Below is a small trained network, with its code and all its weights. Each question gives an input and a target symbol and asks what happens when units are switched off, that is, made to give their printed mean instead of their output.

import numpy as np


def w(rows, s, z=0):
    codes = np.array(rows[::2]) - 128.0
    scale = np.full(codes.shape[1], s)
    scale[-1] = z or s
    return codes * scale


def norm(h):
    return h / np.sqrt((h * h).mean(-1, keepdims=True) + 1e-5)


def f(y):
    return y / 2 * (1 + np.tanh(0.7978845608 * (y + 0.044715 * y**3)))


def softmax(a):
    e = np.exp(a - a.max(-1, keepdims=True))
    return e / e.sum(-1, keepdims=True)


def log_softmax(a):
    a = a - a.max(-1, keepdims=True)
    return a - np.log(np.exp(a).sum(-1, keepdims=True))


def net(x, mask):
    ids = ['αβγδθμξπψω'.index(c) for c in x.split()]
    T = len(ids)
    res = E[ids] + P[:T]
    u = 0
    for l in range(2):
        r = norm(res)
        for j in range(2):
            rows = slice(4 * j, 4 * j + 4)
            q, k, v = (r @ M[l][rows].T for M in (Q, K, V))
            z = softmax(np.where(np.tri(T) > 0, q @ k.T / 4**0.5, -1e9)) @ v
            o = O[l][rows]
            res = res + np.where(mask[u + j], z, o[:, -1]) @ o[:, :-1]
        u += 2
        y = f(norm(res) @ A[l][:, :-1].T + A[l][:, -1])
        res = res + np.where(mask[u : u + 8], y, B[l][:, -1]) @ B[l][:, :-1]
        u += 8
    return log_softmax(norm(res)[-1] @ U[:, :-1].T + U[:, -1])


Q, K, V, O, A, B = {}, {}, {}, {}, {}, {}
E = w([
[140,199,69,82,88],'α',
[157,147,117,97,158],'β',
[93,121,110,4,179],'γ',
[141,146,177,109,156],'δ',
[130,165,140,96,97],'θ',
[203,83,217,161,118],'μ',
[156,152,199,117,122],'ξ',
[151,113,118,160,125],'π',
[81,148,68,85,156],'ψ',
[91,109,88,43,143],'ω',
],0.011)
P = w([
[124,134,3,47,206],'0',
[212,77,129,56,36],'1',
[211,47,157,176,151],'2',
[137,219,22,71,194],'3',
[180,82,148,59,52],'4',
[178,59,162,194,154],'5',
[114,232,35,105,195],'6',
[181,91,141,54,65],'7',
[136,71,185,222,151],'8',
[77,228,65,176,186],'9',
[179,87,134,43,84],'10',
[149,46,169,180,164],'11',
],0.0036)
Q[0] = w([
[83,81,229,144,161],'L0H0',
[154,95,201,141,184],'L0H0',
[164,254,135,53,213],'L0H0',
[84,241,167,135,154],'L0H0',
[228,67,151,77,191],'L0H1',
[139,128,118,61,150],'L0H1',
[47,59,155,175,34],'L0H1',
[93,82,179,209,75],'L0H1',
],0.0066)
K[0] = w([
[146,66,149,103,156],'L0H0',
[101,89,145,130,186],'L0H0',
[88,206,112,139,154],'L0H0',
[149,195,103,3,140],'L0H0',
[155,130,193,212,141],'L0H1',
[151,174,126,206,89],'L0H1',
[143,39,99,86,95],'L0H1',
[109,59,151,63,94],'L0H1',
],0.0075)
V[0] = w([
[166,104,167,225,103],'L0H0',
[92,246,94,126,79],'L0H0',
[140,64,124,65,86],'L0H0',
[147,63,174,90,187],'L0H0',
[165,100,86,209,155],'L0H1',
[165,120,76,165,110],'L0H1',
[3,60,64,44,70],'L0H1',
[193,162,108,110,147],'L0H1',
],0.0044)
O[0] = w([
[145,191,130,112,171,2],'L0H0',
[25,53,180,232,154,161],'L0H0',
[1,70,76,68,169,147],'L0H0',
[114,144,155,221,187,150],'L0H0',
[128,57,140,169,123,110],'L0H1',
[137,157,99,186,138,127],'L0H1',
[203,173,111,111,139,41],'L0H1',
[142,24,141,100,192,228],'L0H1',
],0.0028,0.0039)
A[0] = w([
[123,194,64,126,155,90],'L0N0',
[124,108,143,191,130,2],'L0N1',
[162,164,97,79,139,84],'L0N2',
[121,77,147,118,139,99],'L0N3',
[203,96,196,115,122,171],'L0N4',
[96,106,105,98,133,134],'L0N5',
[121,175,93,115,152,134],'L0N6',
[119,115,118,83,1,191],'L0N7',
],0.0081,0.0017)
B[0] = w([
[167,88,190,102,11,187],'L0N0',
[173,166,78,187,85,103],'L0N1',
[76,109,188,158,140,199],'L0N2',
[174,105,148,102,87,166],'L0N3',
[103,194,3,150,114,254],'L0N4',
[181,190,118,240,101,184],'L0N5',
[185,59,185,207,80,175],'L0N6',
[58,162,178,53,203,188],'L0N7',
],0.0047,0.0037)
Q[1] = w([
[154,113,107,100,249],'L1H0',
[159,187,183,157,142],'L1H0',
[163,2,160,80,120],'L1H0',
[167,135,153,36,160],'L1H0',
[195,228,75,55,69],'L1H1',
[80,201,81,56,39],'L1H1',
[123,55,173,205,60],'L1H1',
[113,43,124,143,64],'L1H1',
],0.0068)
K[1] = w([
[137,142,119,82,220],'L1H0',
[198,142,200,218,156],'L1H0',
[150,46,148,5,131],'L1H0',
[168,163,213,54,156],'L1H0',
[76,114,199,215,90],'L1H1',
[7,116,135,209,33],'L1H1',
[165,102,126,2,81],'L1H1',
[156,16,117,20,67],'L1H1',
],0.0073)
V[1] = w([
[152,120,121,131,217],'L1H0',
[161,146,147,200,95],'L1H0',
[143,110,151,71,121],'L1H0',
[195,186,193,99,179],'L1H0',
[130,168,73,170,132],'L1H1',
[233,255,175,158,183],'L1H1',
[14,126,106,166,179],'L1H1',
[88,218,125,116,119],'L1H1',
],0.0051)
O[1] = w([
[136,166,115,133,166,186],'L1H0',
[84,109,102,3,150,2],'L1H0',
[43,212,179,134,130,193],'L1H0',
[43,53,96,149,108,159],'L1H0',
[75,147,87,173,130,121],'L1H1',
[169,168,174,128,101,100],'L1H1',
[89,170,102,73,134,93],'L1H1',
[192,111,127,114,146,101],'L1H1',
],0.0043,0.0032)
A[1] = w([
[155,172,124,165,168,2],'L1N0',
[164,25,131,78,174,46],'L1N1',
[147,153,23,110,80,37],'L1N2',
[111,2,161,126,90,164],'L1N3',
[97,78,62,148,186,40],'L1N4',
[183,105,76,151,141,150],'L1N5',
[204,113,114,140,102,71],'L1N6',
[144,128,103,178,172,134],'L1N7',
],0.0061,0.0024)
B[1] = w([
[110,146,136,123,46,140],'L1N0',
[133,156,157,220,83,120],'L1N1',
[121,131,162,254,105,193],'L1N2',
[155,144,89,112,120,217],'L1N3',
[118,193,165,71,76,217],'L1N4',
[85,69,159,92,152,254],'L1N5',
[40,216,117,82,135,137],'L1N6',
[155,97,145,50,123,252],'L1N7',
],0.0069,0.0018)
U = w([
[91,104,232,112,89,33],'α',
[120,99,105,98,182,201],'β',
[126,126,200,160,226,56],'γ',
[197,201,132,93,153,103],'δ',
[44,164,9,97,121,39],'θ',
[230,86,169,159,109,163],'μ',
[70,106,130,191,93,252],'ξ',
[158,137,57,165,183,217],'π',
[123,37,99,117,116,154],'ψ',
[167,157,110,99,11,68],'ω',
],0.013,0.0041)

Each question gives the input, a string of symbols that net reads in full, and the target symbol t.
The units are the heads (4 rows each of Q, K, V and O) and the neurons (one row each of A and B). Each row of codes is followed by its name. A weight is (code - 128) times the scale printed after its matrix; where a second scale follows, it is the last column's (O, A, B and U).
mask holds one flag per unit, layer by layer, with each layer's heads first. A switched-off unit (its flag False) gives its mean, the last column of its rows in O or B, instead of its output. The means were averaged over made-up inputs and are rounded, as every weight is.
A unit's drop is (log p(t) with every unit on - log p(t) with that unit switched off) / (log p(t) with every unit on - log p(t) with every unit switched off).
The circuit of an input: a set's keep is (log p(t) with only the set's units on - log p(t) with every unit switched off) / (log p(t) with every unit on - log p(t) with every unit switched off). Starting from the 12 units with the biggest drops (on a tie, the unit counted first), units are removed one at a time, each time the one whose removal leaves the highest keep (on an exact tie, the one counted first), for as long as the keep stays at least 0.8.
units of the circuit, in order: the units of the circuit, biggest drop first
k most important neurons: the k neurons with the biggest drops, biggest first
top k neurons in layer l: the k neurons of layer l with the biggest drops, biggest first
input β ψ δ ξ ψ θ β β ψ α, target ω: units of the circuit, in order : (L0N0)
input μ β γ, target γ: 2 most important neurons : (L1N1 L0N0)
input β β α ψ δ, target θ: 3 most important neurons : (L0N4 L0N6 L0N5)
input β δ θ β β ξ ξ β ψ ψ ξ ξ, target ξ: 3 most important neurons : (L1N2 L0N4 L0N7)
input β β ξ ψ μ ω, target ω: units of the circuit, in order : (L1N4 L1N3 L1N1 L0N5)
input ψ β δ ψ ψ ψ ψ π ψ β β α, target α: units of the circuit, in order : (L0N7 L0N4)
input ψ ξ α β β ψ β ψ β β, target μ: 2 most important neurons : (L0N4 L0N0)
input β β ψ δ β δ β π, target ξ: 4 most important neurons : (L1N2 L0N4 L0N2 L1N3)
input α β α β ψ β α ξ ψ β δ, target θ: top 2 neurons in layer 0 : (L0N4 L0N5)
input β δ β δ β π δ β, target ξ: units of the circuit, in order : (L0N4 L1N2)
input β ξ β β β θ ξ α δ β β, target π: top 3 neurons in layer 1 : (L1N4 L1N7 L1N2)
input β ψ π, target π: units of the circuit, in order : (L0H0 L1N6 L0N4)
input θ ψ β θ β, target γ: 2 most important neurons : (L0N6 L0N3)
input ψ δ α δ δ, target π: units of the circuit, in order : (L0N4 L1N4 L0N0)
input β δ β θ β, target γ: top 4 neurons in layer 0 : (L0N6 L0N7 L0N0 L0N3)
input β α ψ β β β θ, target α: units of the circuit, in order : (L0N4 L0H0)
input π α β μ β β ψ α, target θ: most important neuron : (L0N7)
input α β β θ β θ β ψ γ β γ ξ, target ξ: 3 most important neurons : (L0N7 L0N4 L1N2)
input θ α β β ξ, target δ: 2 most important neurons : (L0N4 L1N5)
input β δ ω π, target ψ: 3 most important neurons : (L1N5 L0N4 L1N6)
input ψ β ψ δ β β α π ψ β δ ω, target ω: top 2 neurons in layer 0 : (L0N4 L0N5)
input β δ β β μ, target ω: 3 most important neurons : (L0N4 L1N6 L0N6)
input α α ψ μ, target π: units of the circuit, in order : (L0N4 L0N0)
input β δ ψ β μ, target θ: 2 most important neurons : (L0N4 L1N6)
input β ψ θ α μ, target ω: most important neuron : (L1N6)
input δ ψ δ ψ ψ β π δ, target ξ: top 2 neurons in layer 1 : (L1N2 L1N3)
